Known rows, with every way that one mark hangs from another:
Q572(Q21): [13 1 -13 0 5 1 -5 1 7 5 -22 20 16 -2 11 -16 -4 -3 28 12 -7 2 -7 -7 -11 -12 2 -14 -15]
Q647(Q60(Q21)): [9 -4 -5 0 1 3 -2 3 17 -8 -13 29 11 14 -12 -28 9 -5 32 10 -16 21 0 -2 -11 -11 5 -19 -8]
Q21(Q360(Q791(Q572)) Q476): [11 12 -13 1 8 -8 -21 -2 7 9 -2 2 22 18 -4 -22 -15 -21 30 0 -6 7 -19 5 -29 -10 15 -12 -11]
Q631(Q616(Q60 Q632 Q647)): [24 -17 -24 13 -7 -15 -20 -13 13 1 -6 14 15 3 -2 -3 -9 21 19 -20 -22 6 -2 -6 -29 3 6 10 -7]
Q791(Q572(Q21 Q476(Q360))): [11 -1 -1 -17 10 -9 -10 12 5 12 -18 20 22 0 13 -21 -2 1 25 7 -4 -2 -23 6 -16 -7 13 0 -31]
Q616(Q60(Q21(Q360))): [16 -3 -15 8 2 9 -24 -4 6 -8 -17 14 12 7 -8 -9 -1 -9 36 8 -8 15 -2 -5 -18 -7 15 -15 2]
Q60(Q21(Q476(Q360 Q572) Q791)): [2 -1 0 1 4 17 -25 -3 11 5 -18 20 10 13 -9 -24 -6 -24 33 11 1 2 -11 7 -25 -15 6 -4 -14]
Q647(Q60 Q631): [5 -11 -18 -3 9 -7 15 1 14 7 -17 29 7 17 -6 -23 20 -9 23 9 -12 29 1 -4 -16 -3 -1 -18 -12]
Q572(Q21(Q360 Q476)): [13 14 -14 0 10 -2 -19 -4 3 10 -23 11 27 1 2 -5 -5 -17 42 20 -4 2 -17 -12 -19 -22 14 -16 -10]
Q21(Q360(Q791) Q476): [13 16 -14 -1 13 -2 -16 -7 4 17 -14 7 21 14 0 -16 -10 -24 34 7 -10 7 -14 -2 -29 -18 7 -17 -9]
Q572(Q21 Q476): [12 4 -11 -15 14 -5 -4 7 5 8 -29 25 22 -5 19 -12 -3 3 30 14 -11 1 -12 -7 -10 -14 7 -10 -21]
Q60(Q21(Q360)): [12 5 -10 -4 4 8 -17 0 5 -5 -17 13 15 14 -8 -21 -9 -12 35 10 -8 7 -6 -1 -19 -11 13 -19 -5]
Q476(Q360): [8 -4 -9 -6 5 3 -6 3 2 16 -17 17 4 9 2 -24 -3 -8 19 7 -7 -2 -4 6 -20 -7 -4 -2 -19]
Q360(Q791(Q572)): [10 0 -12 -2 6 -5 -7 3 10 4 0 11 11 15 5 -33 -12 -7 17 -9 -11 8 -8 9 -22 1 1 -9 -16]
Q360(Q791(Q572(Q21 Q476))): [15 9 -4 -12 15 -13 -6 9 11 7 -11 20 25 2 22 -24 -7 0 28 -2 -12 6 -19 5 -15 -6 8 -11 -25]
Q647(Q60(Q360(Q791)) Q631(Q616(Q632))): [16 0 -28 -6 2 -31 21 0 27 7 -5 23 24 17 -4 -26 7 -2 13 -17 -23 31 -1 2 -28 -3 2 -24 -17]
Q572(Q476): [7 -1 -15 -17 16 -3 -5 8 2 8 -25 18 13 4 16 -17 -6 2 23 8 -12 4 -7 -3 -18 -8 6 -4 -21]
Q647(Q60): [7 -5 -14 -1 5 -3 2 4 11 3 -15 25 9 11 -2 -21 8 -5 20 7 -15 12 -1 -4 -16 -10 -3 -10 -12]
Q631(Q616(Q647)): [11 -7 -22 -6 -1 -9 -14 -7 7 2 -10 18 13 8 0 -16 -14 8 19 -9 -14 0 -6 2 -32 -6 2 1 -10]
Q647(Q631(Q616)): [8 -9 -24 -14 1 -8 9 5 8 10 -19 25 12 15 1 -18 2 -4 24 -2 -7 18 -3 2 -29 -2 6 -16 -11]
Q647(Q60(Q21(Q476))): [6 1 -7 4 6 3 -9 4 15 -5 -11 30 15 15 -16 -23 11 -10 39 17 -14 23 -6 -6 -13 -16 14 -19 -9]
Q572(Q21(Q360 Q791) Q476): [18 12 -18 -14 20 -2 -20 -1 9 11 -34 13 31 -5 17 -1 -10 -15 39 20 -6 0 -9 -11 -17 -18 8 -12 -10]
Q647(Q60(Q21 Q360) Q631): [4 -7 -21 -3 8 -10 11 3 23 -13 -13 30 14 18 -14 -36 20 -5 20 7 -10 37 3 -3 -11 -4 7 -33 -13]
Q647(Q631): [6 -9 -20 -6 10 -2 7 1 8 7 -21 20 7 14 1 -24 9 -6 21 6 -6 19 0 -4 -17 -1 -1 -14 -12]
Q476(Q360(Q791) Q572(Q21)): [10 6 6 -4 3 1 -3 -2 6 19 -17 25 15 2 14 -23 -3 -19 24 -2 -5 -4 -19 13 -23 -16 -5 -8 -27]
Q616(Q60(Q21) Q647): [16 -15 -14 17 4 3 -27 -11 16 -14 -9 22 8 6 -7 -16 0 13 30 -3 -14 15 0 -6 -17 2 4 -4 -2]
Q60(Q360(Q791(Q572(Q21))) Q616(Q631)): [8 15 -18 13 8 -17 5 -6 27 -18 4 10 31 0 9 -29 -12 6 17 -19 -6 10 -10 1 -19 7 12 -24 -22]
Q360(Q791): [13 5 -13 -3 9 0 -3 -1 9 12 -12 17 10 10 10 -25 -8 -10 22 0 -13 8 -3 6 -21 -5 -7 -13 -13]
Q60(Q616): [7 -4 -24 0 5 -1 3 2 10 -5 -15 14 9 8 2 -26 -10 -5 22 0 -7 -1 2 -4 -21 -3 6 -16 -18]
Q616(Q60(Q21) Q631 Q632): [20 -5 -6 27 1 4 -13 -13 19 -8 -8 20 18 5 -4 -7 4 22 30 -9 -22 24 4 -9 -12 8 11 -1 -1]

Rows:
[13 -13 -27 8 8 -26 8 -14 27 -2 -4 18 20 14 -11 -27 13 13 5 -11 -22 26 4 -9 -17 0 -3 -11 -19] | Q616(Q632 Q647(Q60(Q360) Q631))
[6 1 3 -8 1 3 -2 -2 3 20 -14 19 5 13 7 -28 -7 -21 16 -9 -8 -3 -13 17 -30 -10 -6 -1 -25] | Q476(Q360(Q791) Q572)
[18 -2 -7 21 4 -5 -6 -21 33 -21 1 20 26 13 -11 -25 -11 29 25 -18 -25 10 4 -10 -16 9 11 -1 -10] | Q60(Q21 Q616(Q631 Q632 Q647))
[10 -14 -18 6 10 -4 1 -10 24 -18 -11 25 14 21 -13 -36 2 5 28 -5 -11 19 1 -6 -17 7 7 -23 -13] | Q60(Q21 Q616(Q647(Q631)))
[21 20 -9 -17 20 -9 -9 0 6 18 -25 18 31 0 21 -10 -7 -14 37 8 -12 3 -16 -3 -19 -19 7 -16 -17] | Q572(Q21(Q360(Q791)) Q476)
[12 4 -10 -15 14 -11 -7 10 7 9 -8 15 17 11 15 -29 -10 -2 20 -7 -14 8 -14 9 -24 0 7 -6 -23] | Q360(Q791(Q572(Q476)))
[18 11 0 -16 18 -7 -3 7 10 26 -24 26 22 -4 23 -20 -2 -6 32 9 -12 2 -16 6 -17 -15 0 -11 -27] | Q572(Q21 Q476(Q360(Q791)))
[12 11 -6 5 9 -10 -14 1 13 6 -6 16 25 6 7 -23 -8 -9 33 2 -7 9 -21 1 -17 -11 9 -15 -17] | Q360(Q791(Q572(Q21(Q476))))
[8 -9 -10 -3 6 0 8 3 21 -5 -14 36 11 22 -14 -31 23 -7 33 9 -14 37 0 -3 -9 -3 4 -25 -8] | Q647(Q60(Q21) Q631)
[11 -8 -19 -3 -1 -12 -7 -7 16 1 -6 26 15 13 -8 -16 0 5 20 -9 -19 9 -5 0 -28 -9 1 -2 -9] | Q631(Q616(Q647(Q60)))
[5 -1 -14 3 8 2 -25 2 11 12 -11 8 13 13 -6 -22 -8 -15 25 9 1 3 -13 5 -25 -4 4 1 -15] | Q21(Q476(Q360) Q791(Q572))
[7 3 -1 21 12 -1 -16 -18 25 -12 0 31 22 14 -19 -18 12 14 37 1 -21 28 -6 -10 -14 -8 9 -1 -3] | Q616(Q631 Q647(Q60(Q21(Q476))))
[11 -9 -18 27 8 0 -18 -22 14 -3 -6 17 12 -1 3 -1 1 21 22 -11 -16 15 0 -9 -20 6 -1 10 -1] | Q616(Q60 Q631 Q647)
[26 -9 -21 4 -7 -8 -8 -6 14 -1 -15 19 23 15 -12 -3 3 -2 39 -7 -17 27 -3 -7 -28 0 23 -16 2] | Q647(Q631(Q616(Q60(Q21(Q360)) Q632)))
[17 -15 -19 10 -5 -1 -25 -10 15 -12 -8 25 11 6 -8 -11 -7 13 30 -10 -14 15 -4 -1 -29 0 11 -5 -1] | Q631(Q616(Q60(Q21) Q647))
[9 -3 -20 15 10 -5 -4 -19 21 -11 -3 15 17 9 1 -18 -9 18 20 -14 -14 4 3 -9 -21 7 1 1 -13] | Q60(Q616(Q631 Q647))
[16 -21 -35 19 8 -22 -5 -17 20 -4 -7 11 15 3 -4 -15 4 20 8 -15 -16 24 3 -12 -21 8 0 -5 -14] | Q616(Q60(Q360) Q632 Q647(Q631))
[17 -16 -23 8 7 -18 8 -15 24 -4 -7 14 18 16 -6 -28 -3 13 15 -16 -19 12 3 -10 -20 9 2 -9 -20] | Q60(Q616(Q632 Q647(Q631)))
[9 9 -12 2 4 -7 -23 -1 5 2 -12 5 29 7 0 -12 -9 -14 38 11 0 1 -24 -7 -18 -15 24 -13 -13] | Q791(Q572(Q21(Q360 Q476)))
[11 1 -4 -6 5 -4 -7 5 9 15 -2 13 9 16 3 -35 -7 -11 16 -7 -8 4 -14 19 -26 -1 -1 -5 -22] | Q476(Q360(Q791(Q572)))
[0 5 -17 0 5 9 -28 -10 3 9 -20 3 18 9 -2 -7 -13 -34 31 7 0 -4 -11 -5 -31 -20 9 -4 -8] | Q21(Q360 Q476(Q572) Q791)
[13 4 -12 -15 11 4 -30 6 12 -8 -17 8 24 15 -2 -20 -15 -12 35 8 -7 6 -11 1 -19 -4 19 -11 -9] | Q60(Q21(Q360 Q791(Q572(Q476))))
[18 22 -9 2 13 -4 -16 -7 8 17 -17 13 31 3 6 -11 -8 -22 43 13 -7 6 -18 -7 -21 -22 10 -21 -10] | Q572(Q21(Q360(Q791) Q476))
[12 1 -16 28 14 14 -29 -14 23 -7 -14 19 20 1 -7 1 3 3 44 11 -8 29 2 -13 -13 2 9 -5 10] | Q616(Q60(Q21(Q476 Q791)) Q631)
[14 8 -4 -20 20 -5 -2 8 6 27 -19 22 13 7 18 -27 -4 -8 24 4 -14 4 -10 12 -24 -7 -3 -5 -27] | Q572(Q476(Q360(Q791)))
[19 -10 -16 2 -7 -19 -5 -10 19 3 -2 24 21 12 -11 -14 -3 16 17 -16 -29 5 -4 -5 -26 -6 3 3 -13] | Q631(Q616(Q632 Q647(Q60)))
[10 5 -5 0 8 -5 -15 4 9 19 -1 12 15 16 -2 -31 -7 -14 24 0 -6 7 -20 14 -28 -5 7 -5 -22] | Q21(Q476(Q360(Q791(Q572))))
[15 3 -26 5 -3 -20 -11 2 16 -7 -3 13 23 -6 8 -14 -9 0 20 -17 -6 12 -15 5 -28 0 13 -19 -13] | Q631(Q616(Q60(Q360(Q791(Q572(Q21))))))
[17 13 -6 -4 8 6 -14 -3 10 3 -12 14 17 16 -2 -26 -10 -18 35 5 -14 12 -6 4 -22 -12 7 -23 -4] | Q60(Q21(Q360(Q791)))
[16 -2 -17 25 1 -4 -11 -12 23 -19 -4 12 22 -1 -4 -11 0 24 21 -10 -19 26 4 -11 -13 8 14 -7 -4] | Q616(Q60(Q21 Q360) Q631 Q632)
[10 -13 -26 18 4 -3 -25 -10 17 -23 -6 15 10 2 -8 -22 -4 13 17 -5 -12 16 1 -6 -19 0 8 -12 -7] | Q616(Q60(Q21 Q360) Q647)
[9 9 -8 2 7 3 -18 -1 12 -3 -12 21 22 17 -20 -17 7 -20 44 20 -12 18 -9 -7 -17 -22 20 -22 -4] | Q647(Q60(Q21(Q360 Q476)))
[19 -16 -7 10 4 -13 2 -13 31 -7 -4 32 19 23 -19 -31 17 13 25 -6 -27 33 1 -7 -10 0 3 -12 -11] | Q616(Q632 Q647(Q60(Q21) Q631))
[11 7 -19 6 14 5 -20 -5 15 8 -26 16 24 -4 6 -7 -7 -12 39 21 -2 6 -9 -12 -13 -16 1 -14 -6] | Q572(Q21(Q476 Q791))
[23 7 -2 10 6 -5 -3 -1 25 7 -4 18 24 16 -11 -35 -9 -6 35 -4 -17 7 -6 5 -23 -5 12 -18 -24] | Q60(Q21(Q476(Q360(Q791))) Q616(Q632))
[6 0 -27 -8 15 -6 -14 9 25 -29 -9 10 26 7 -1 -38 -17 -2 18 0 -4 9 -2 -1 -20 7 19 -24 -22] | Q60(Q21(Q791(Q572(Q476))) Q360 Q616)
[8 4 -20 2 6 -9 -3 4 24 -27 7 8 20 16 -6 -49 -17 -4 16 -16 -7 11 -4 8 -22 6 15 -34 -23] | Q60(Q21 Q360(Q791(Q572)) Q616)
[10 2 -20 -15 15 -3 -25 2 7 4 -18 1 23 9 8 -13 -16 -13 25 6 -5 0 -10 -1 -25 -4 12 -3 -10] | Q21(Q360 Q791(Q572(Q476)))
[8 -13 -35 17 7 -10 -20 -12 10 -12 -8 8 9 -4 -1 -15 -4 12 9 -6 -12 8 1 -5 -24 2 0 -5 -11] | Q616(Q60(Q360) Q647)
